Below is a small trained network, with its code and all its weights. Each question gives an input and a class and asks what happens when units are switched off, that is, made to give their printed mean instead of their output.

import numpy as np


def w(rows, s, z=0):
    codes = np.array(rows[::2]) - 128.0
    scale = np.full(codes.shape[1], s)
    scale[-1] = z or s
    return codes * scale


def norm(h):
    return h / np.sqrt((h * h).mean(-1, keepdims=True) + 1e-5)


def f(y):
    return np.maximum(y, 0)


def log_softmax(a):
    a = a - a.max(-1, keepdims=True)
    return a - np.log(np.exp(a).sum(-1, keepdims=True))


def net(x, mask):
    res = np.array(x, float).reshape(1, 2) / 4 @ E
    u = 0
    for l in range(4):
        y = f(norm(res) @ A[l][:, :-1].T + A[l][:, -1])
        res = res + np.where(mask[u : u + 10], y, B[l][:, -1]) @ B[l][:, :-1]
        u += 10
    return log_softmax(norm(res)[-1] @ U[:, :-1].T + U[:, -1])


A, B = {}, {}
E = w([
[67,230,70,123],'x0',
[185,121,117,255],'x1',
],0.0075)
A[0] = w([
[106,212,119,121,1],'0.n1',
[122,133,126,148,125],'0.n2',
[145,136,122,142,111],'0.n3',
[103,152,123,77,125],'0.n4',
[115,254,103,184,142],'0.n5',
[100,204,98,116,39],'0.n6',
[135,159,122,79,121],'0.n7',
[138,100,120,161,127],'0.n8',
[105,132,122,107,133],'0.n9',
[148,108,122,134,56],'0.n10',
],0.024,0.0045)
B[0] = w([
[214,192,151,58,193],'0.n1',
[95,95,117,89,145],'0.n2',
[77,89,119,85,146],'0.n3',
[74,58,105,134,207],'0.n4',
[191,177,3,111,253],'0.n5',
[232,191,172,64,205],'0.n6',
[83,91,123,137,186],'0.n7',
[132,112,187,223,170],'0.n8',
[100,99,121,136,168],'0.n9',
[130,196,164,122,144],'0.n10',
],0.04,0.014)
A[1] = w([
[128,94,207,102,193],'1.n1',
[94,211,128,101,65],'1.n2',
[120,132,150,92,123],'1.n3',
[118,110,140,104,129],'1.n4',
[172,137,137,137,152],'1.n5',
[103,135,113,120,3],'1.n6',
[5,75,128,97,166],'1.n7',
[141,130,89,157,109],'1.n8',
[98,118,48,171,158],'1.n9',
[110,180,127,118,28],'1.n10',
],0.03,0.0023)
B[1] = w([
[91,105,179,133,203],'1.n1',
[149,148,138,106,158],'1.n2',
[115,97,97,142,146],'1.n3',
[116,98,110,139,156],'1.n4',
[114,148,127,109,183],'1.n5',
[135,140,135,130,135],'1.n6',
[153,2,143,115,254],'1.n7',
[85,134,104,141,160],'1.n8',
[55,115,98,125,186],'1.n9',
[139,141,131,107,142],'1.n10',
],0.055,0.015)
A[2] = w([
[91,233,162,60,110],'2.n1',
[167,156,127,122,2],'2.n2',
[106,162,182,121,111],'2.n3',
[100,160,189,116,130],'2.n4',
[99,99,155,137,49],'2.n5',
[122,83,249,189,200],'2.n6',
[198,167,87,147,46],'2.n7',
[209,146,59,129,52],'2.n8',
[239,186,87,104,26],'2.n9',
[125,135,149,138,82],'2.n10',
],0.02,0.0022)
B[2] = w([
[188,83,53,194,170],'2.n1',
[144,113,98,138,153],'2.n2',
[108,160,157,121,156],'2.n3',
[129,166,147,151,161],'2.n4',
[183,142,139,202,174],'2.n5',
[91,187,254,176,255],'2.n6',
[178,98,190,176,179],'2.n7',
[168,125,219,166,199],'2.n8',
[217,143,205,195,223],'2.n9',
[119,147,139,102,140],'2.n10',
],0.032,0.016)
A[3] = w([
[90,155,133,151,174],'3.n1',
[106,157,130,173,220],'3.n2',
[163,164,145,110,123],'3.n3',
[165,121,149,109,146],'3.n4',
[252,235,105,85,29],'3.n5',
[202,119,98,65,199],'3.n6',
[156,135,129,63,117],'3.n7',
[147,134,128,173,175],'3.n8',
[100,136,117,163,147],'3.n9',
[215,184,110,106,6],'3.n10',
],0.026,0.0023)
B[3] = w([
[123,157,108,111,155],'3.n1',
[116,156,114,86,159],'3.n2',
[128,129,103,151,170],'3.n3',
[107,124,100,140,163],'3.n4',
[189,137,108,254,251],'3.n5',
[197,151,116,94,188],'3.n6',
[117,143,119,92,150],'3.n7',
[122,139,129,108,162],'3.n8',
[109,139,110,109,145],'3.n9',
[166,114,103,202,208],'3.n10',
],0.063,0.021)
U = w([
[38,176,26,102,140],'0',
[59,193,221,160,149],'1',
[216,169,80,192,164],'2',
[177,106,67,14,78],'3',
[125,134,119,92,8],'4',
[99,7,165,102,150],'5',
],0.022,0.015)

Each question gives the input, the list of numbers given to net, and the class t.
The units are the neurons (one row each of A and B). Each row of codes is followed by its name. A weight is (code - 128) times the scale printed after its matrix; where a second scale follows, it is the last column's (A, B and U).
mask holds one flag per neuron, layer by layer. A switched-off neuron (its flag False) gives its mean, the last column of its row in B, instead of its output. The means were averaged over made-up inputs and are rounded, as every weight is.
A unit's drop is (log p(t) with every unit on - log p(t) with that unit switched off) / (log p(t) with every unit on - log p(t) with every unit switched off).
unit that matters most: the unit with the biggest drop
top k neurons: the k neurons with the biggest drops, biggest first
top k neurons in layer l: the k neurons of layer l with the biggest drops, biggest first
drop when u is switched off: that unit's drop, to one decimal
input [1,8], class 0: unit that matters most : 0.n6
input [-2,8], class 0: top 2 neurons in layer 0 : (0.n1; 0.n6)
input [-7,-5], class 5: top 3 neurons : (0.n5; 0.n6; 0.n1)
input [3,-8], class 5: top 2 neurons : (0.n5; 0.n4)
input [-4,7], class 1: top 2 neurons : (0.n5; 0.n4)
input [2,5], class 0: top 3 neurons : (0.n6; 1.n9; 0.n1)
input [1,-4], class 5: top 2 neurons : (0.n5; 0.n4)
input [-5,-4], class 5: top 3 neurons : (0.n5; 0.n6; 0.n1)
input [-5,-1], class 1: top 2 neurons in layer 0 : (0.n5; 0.n4)
input [3,8], class 0: top 2 neurons : (0.n6; 1.n9)
input [0,2], class 0: top 2 neurons : (0.n6; 0.n1)
input [2,6], class 0: top 3 neurons : (0.n6; 1.n9; 0.n1)
input [-1,5], class 0: top 3 neurons in layer 0 : (0.n6; 0.n1; 0.n4)
input [4,-8], class 3: drop when 2.n6 is switched off : 0.6
input [-8,-8], class 5: drop when 0.n5 is switched off : 0.6
input [-7,0], class 1: drop when 0.n5 is switched off : 1.2
input [-5,2], class 1: drop when 0.n5 is switched off : 1.1
